Below are the code and all the weights of a small trained network. Each question names an input and a class and asks about switching units off, where a switched-off unit gives its printed mean instead of its output.

import numpy as np


def w(rows, s, z=0):
    codes = np.array(rows[::2]) - 128.0
    scale = np.full(codes.shape[1], s)
    scale[-1] = z or s
    return codes * scale


def f(y):
    return y / 2 * (1 + np.tanh(0.7978845608 * (y + 0.044715 * y**3)))


def log_softmax(a):
    a = a - a.max(-1, keepdims=True)
    return a - np.log(np.exp(a).sum(-1, keepdims=True))


def net(x, mask):
    res = np.array(x, float).reshape(1, 6) / 4 @ E
    y = f(res @ A[0][:, :-1].T + A[0][:, -1])
    res = res + np.where(mask, y, B[0][:, -1]) @ B[0][:, :-1]
    return log_softmax(res[-1] @ U[:, :-1].T + U[:, -1])


A, B = {}, {}
E = w([
[248,117,211,197],'x0',
[130,127,130,129],'x1',
[102,29,223,32],'x2',
[128,128,128,129],'x3',
[129,254,173,52],'x4',
[122,130,133,133],'x5',
],0.0077)
A[0] = w([
[31,74,65,121,143],'n0',
[123,36,138,97,86],'n1',
[157,224,61,189,114],'n2',
[123,95,177,68,1],'n3',
[100,254,170,57,83],'n4',
[202,128,187,173,25],'n5',
[50,147,82,88,90],'n6',
[47,145,75,82,67],'n7',
[134,156,202,45,103],'n8',
],0.0093,0.0033)
B[0] = w([
[203,191,187,159,215],'n0',
[64,96,100,167,181],'n1',
[39,42,77,10,250],'n2',
[84,84,82,38,160],'n3',
[147,184,131,254,254],'n4',
[205,113,191,35,190],'n5',
[204,141,185,78,203],'n6',
[198,105,171,101,206],'n7',
[60,111,75,154,206],'n8',
],0.0089,0.0064)
U = w([
[245,165,159,102,76],'0',
[21,120,67,69,40],'1',
[129,169,110,234,254],'2',
],0.012,0.0055)

Each question gives the input, the list of numbers given to net, and the class t.
The units are the neurons (one row each of A and B). Each row of codes is followed by its name. A weight is (code - 128) times the scale printed after its matrix; where a second scale follows, it is the last column's (A, B and U).
mask holds one flag per neuron, in row order. A switched-off neuron (its flag False) gives its mean, the last column of its row in B, instead of its output. The means were averaged over made-up inputs and are rounded, as every weight is.
A unit's drop is (log p(t) with every unit on - log p(t) with that unit switched off) / (log p(t) with every unit on - log p(t) with every unit switched off).
The circuit of an input: a set's keep is (log p(t) with only the set's units on - log p(t) with every unit switched off) / (log p(t) with every unit on - log p(t) with every unit switched off). Starting from all 9 units, units are removed one at a time, each time the one whose removal leaves the highest keep (on an exact tie, the one counted first), for as long as the keep stays at least 0.8.
circuit, biggest first: the units of the circuit, biggest drop first
unit that matters most: the unit with the biggest drop
k most important neurons: the k neurons with the biggest drops, biggest first
drop of u: that unit's drop, to one decimal
input [-8,7,8,5,-3,0], class 0: unit that matters most -> n0
input [4,7,2,-6,8,-6], class 2: circuit, biggest first -> (n4, n8)
input [-6,3,6,8,8,-3], class 2: 2 most important neurons -> (n4, n8)
input [-4,0,2,6,-5,-7], class 2: 3 most important neurons -> (n5, n2, n1)
input [7,-7,-4,-4,8,-2], class 2: 4 most important neurons -> (n4, n6, n7, n8)
input [3,-5,6,-5,8,5], class 2: 2 most important neurons -> (n4, n2)
input [-6,-5,6,-5,0,5], class 0: 4 most important neurons -> (n0, n2, n6, n7)
input [0,4,3,-6,4,-4], class 2: 2 most important neurons -> (n2, n4)
input [2,-4,-7,-6,-6,7], class 1: 2 most important neurons -> (n2, n4)
input [-3,1,5,6,-6,-6], class 2: 2 most important neurons -> (n0, n2)
input [2,6,-3,-7,-3,2], class 1: 2 most important neurons -> (n4, n0)
input [-7,-4,4,4,6,3], class 0: 2 most important neurons -> (n6, n7)
input [-8,-2,-6,-6,-6,-4], class 0: circuit, biggest first -> (n0, n6)
input [-7,-7,-4,-3,5,5], class 0: circuit, biggest first -> (n6)
input [-7,4,7,-2,5,-5], class 0: drop of n8 -> -0.1
input [-4,-1,-2,-5,-2,0], class 0: drop of n5 -> -0.1
input [4,5,-7,3,1,7], class 1: drop of n2 -> 0.6
